Below is a small trained network, with its code and all its weights. Each question gives an input and a class and asks what happens when units are switched off, that is, made to give their printed mean instead of their output.

import numpy as np


def w(rows, s, z=0):
    codes = np.array(rows[::2]) - 128.0
    scale = np.full(codes.shape[1], s)
    scale[-1] = z or s
    return codes * scale


def norm(h):
    return h / np.sqrt((h * h).mean(-1, keepdims=True) + 1e-5)


def f(y):
    return np.maximum(y, 0)


def log_softmax(a):
    a = a - a.max(-1, keepdims=True)
    return a - np.log(np.exp(a).sum(-1, keepdims=True))


def net(x, mask):
    res = np.array(x, float).reshape(1, 6) / 4 @ E
    u = 0
    for l in range(2):
        y = f(norm(res) @ A[l][:, :-1].T + A[l][:, -1])
        res = res + np.where(mask[u : u + 15], y, B[l][:, -1]) @ B[l][:, :-1]
        u += 15
    return log_softmax(norm(res)[-1] @ U[:, :-1].T + U[:, -1])


A, B = {}, {}
E = w([
[164,163,94,44,230,98,106,39,96],'x0',
[128,126,127,130,128,126,127,129,127],'x1',
[132,129,132,130,128,128,127,129,126],'x2',
[122,155,112,149,141,102,252,120,79],'x3',
[148,218,23,177,122,176,105,150,105],'x4',
[126,129,128,128,129,130,129,128,128],'x5',
],0.004)
A[0] = w([
[136,129,136,146,138,87,173,113,96,56],'0.n0',
[112,78,197,163,97,111,155,181,160,191],'0.n1',
[128,181,56,152,119,172,115,134,119,150],'0.n2',
[152,142,113,102,164,118,166,99,79,9],'0.n3',
[118,149,119,145,136,111,165,120,78,24],'0.n4',
[134,110,106,153,101,114,171,133,116,5],'0.n5',
[101,120,115,200,59,144,132,173,141,122],'0.n6',
[130,117,104,140,139,121,182,139,124,38],'0.n7',
[112,140,110,149,130,110,255,111,74,162],'0.n8',
[149,166,111,80,196,111,108,95,113,66],'0.n9',
[122,165,120,107,174,133,119,100,122,45],'0.n10',
[114,124,108,134,154,147,121,138,112,98],'0.n11',
[142,124,149,96,173,77,106,56,97,101],'0.n12',
[146,99,143,129,133,152,76,147,134,106],'0.n13',
[131,164,172,110,113,142,125,134,127,84],'0.n14',
],0.0055,0.0025)
B[0] = w([
[102,84,114,112,143,216,151,133,147,165],'0.n0',
[122,98,4,140,68,124,113,55,105,255],'0.n1',
[160,173,129,178,108,131,63,139,81,208],'0.n2',
[164,150,89,61,127,143,135,145,208,171],'0.n3',
[136,158,136,102,91,80,61,146,153,157],'0.n4',
[114,106,174,171,70,103,115,131,105,145],'0.n5',
[111,151,207,65,209,145,147,156,142,228],'0.n6',
[133,127,167,131,83,111,91,119,114,151],'0.n7',
[177,132,134,155,150,25,194,138,152,252],'0.n8',
[131,65,104,160,101,108,115,49,99,192],'0.n9',
[161,97,70,141,61,103,124,94,134,158],'0.n10',
[144,119,122,124,100,112,123,124,142,137],'0.n11',
[55,150,170,121,166,166,148,223,118,201],'0.n12',
[116,157,132,79,100,80,174,129,176,175],'0.n13',
[83,120,122,137,127,122,134,130,135,130],'0.n14',
],0.0046,0.0051)
A[1] = w([
[133,109,173,206,104,104,165,154,67,7],'1.n0',
[133,197,203,160,145,143,123,253,150,112],'1.n1',
[120,48,190,91,124,127,137,93,155,144],'1.n2',
[120,155,96,176,152,121,193,127,86,72],'1.n3',
[148,107,106,85,194,101,111,106,119,96],'1.n4',
[108,117,192,75,227,109,137,145,163,49],'1.n5',
[75,104,142,135,137,162,85,96,83,96],'1.n6',
[157,182,135,148,151,126,154,133,95,52],'1.n7',
[144,192,77,158,127,211,30,142,140,127],'1.n8',
[161,171,115,171,150,119,207,140,87,105],'1.n9',
[131,137,158,109,117,57,159,130,158,165],'1.n10',
[89,109,228,158,95,152,158,196,133,167],'1.n11',
[179,118,133,131,131,109,253,125,104,94],'1.n12',
[86,103,132,121,123,205,89,109,41,193],'1.n13',
[124,97,155,139,150,137,155,110,127,54],'1.n14',
],0.0062,0.0021)
B[1] = w([
[85,155,159,225,123,90,82,106,116,177],'1.n0',
[3,161,209,88,79,166,165,215,87,206],'1.n1',
[140,198,94,143,99,103,109,157,159,239],'1.n2',
[144,150,137,98,100,88,49,146,197,195],'1.n3',
[135,159,165,204,110,133,146,189,145,189],'1.n4',
[178,195,185,138,167,192,163,148,171,186],'1.n5',
[171,156,151,167,116,132,76,145,145,155],'1.n6',
[107,159,112,115,101,120,83,144,157,167],'1.n7',
[124,37,131,125,187,133,216,92,68,246],'1.n8',
[151,182,145,91,54,102,36,144,209,221],'1.n9',
[129,62,123,121,143,210,125,102,75,224],'1.n10',
[184,131,68,85,167,101,120,90,124,209],'1.n11',
[68,102,108,158,190,176,173,113,65,254],'1.n12',
[176,47,209,56,117,189,73,106,138,173],'1.n13',
[133,153,85,164,132,76,128,93,127,146],'1.n14',
],0.0056,0.0048)
U = w([
[116,62,91,74,19,111,56,97,205,175],'0',
[49,73,175,69,116,226,156,174,59,56],'1',
[195,174,219,92,153,185,62,141,207,104],'2',
[186,49,107,119,182,163,80,42,57,254],'3',
[61,62,72,204,104,67,193,68,105,92],'4',
[52,224,169,159,56,91,103,192,119,86],'5',
[126,158,143,120,229,146,247,115,150,175],'6',
[201,211,31,124,131,46,96,97,141,54],'7',
],0.013,0.00061)

Each question gives the input, the list of numbers given to net, and the class t.
The units are the neurons (one row each of A and B). Each row of codes is followed by its name. A weight is (code - 128) times the scale printed after its matrix; where a second scale follows, it is the last column's (A, B and U).
mask holds one flag per neuron, layer by layer. A switched-off neuron (its flag False) gives its mean, the last column of its row in B, instead of its output. The means were averaged over made-up inputs and are rounded, as every weight is.
A unit's drop is (log p(t) with every unit on - log p(t) with that unit switched off) / (log p(t) with every unit on - log p(t) with every unit switched off).
The circuit of an input: a set's keep is (log p(t) with only the set's units on - log p(t) with every unit switched off) / (log p(t) with every unit on - log p(t) with every unit switched off). Starting from the 12 units with the biggest drops (on a tie, the unit counted first), units are removed one at a time, each time the one whose removal leaves the highest keep (on an exact tie, the one counted first), for as long as the keep stays at least 0.8.
circuit, biggest first: the units of the circuit, biggest drop first
unit that matters most: the unit with the biggest drop
k most important neurons: the k neurons with the biggest drops, biggest first
drop of u: that unit's drop, to one decimal
input [-1,-5,-5,8,6,4], class 5: unit that matters most	0.n1
input [0,-8,-2,5,8,2], class 5: circuit, biggest first	[0.n1; 1.n1; 0.n2]
input [-8,-6,0,-1,5,3], class 1: circuit, biggest first	[0.n8; 1.n8]
input [0,-3,5,-8,6,8], class 1: circuit, biggest first	[0.n1; 1.n8; 1.n1]
input [-2,-6,-7,1,0,-6], class 4: 2 most important neurons	[0.n1; 1.n12]
input [-8,6,-1,0,4,7], class 1: 2 most important neurons	[0.n8; 0.n6]
input [-1,-7,-4,1,-8,1], class 4: circuit, biggest first	[0.n1; 1.n9]
input [-2,-8,-1,0,2,1], class 1: 2 most important neurons	[0.n8; 1.n1]
input [3,-1,0,-4,1,2], class 3: 4 most important neurons	[0.n6; 0.n8; 1.n8; 1.n1]
input [8,0,-7,-6,0,7], class 2: 3 most important neurons	[0.n1; 0.n12; 1.n4]
input [0,2,-1,1,0,4], class 4: 2 most important neurons	[0.n8; 0.n6]
input [-3,7,0,-1,2,8], class 1: 3 most important neurons	[0.n6; 1.n1; 0.n8]
input [4,-6,3,8,1,2], class 7: 4 most important neurons	[1.n9; 0.n6; 1.n8; 1.n3]
input [4,5,5,-7,6,-5], class 3: circuit, biggest first	[1.n8]
input [0,1,-3,-2,0,6], class 0: 3 most important neurons	[0.n6; 0.n8; 0.n12]
input [7,6,-6,-1,-4,-8], class 2: 2 most important neurons	[0.n8; 0.n12]
input [-1,-5,-8,2,0,6], class 4: 3 most important neurons	[1.n12; 0.n12; 0.n8]
input [0,2,2,-1,3,8], class 1: 2 most important neurons	[0.n1; 0.n8]
input [5,-3,1,-7,4,-7], class 3: drop of 1.n8	0.2
input [-6,-1,8,3,-6,5], class 4: circuit, biggest first	[0.n1]
input [8,4,-1,-1,-6,-1], class 2: drop of 1.n12	0.1
input [-4,8,0,0,-1,-3], class 0: drop of 0.n1	2.5
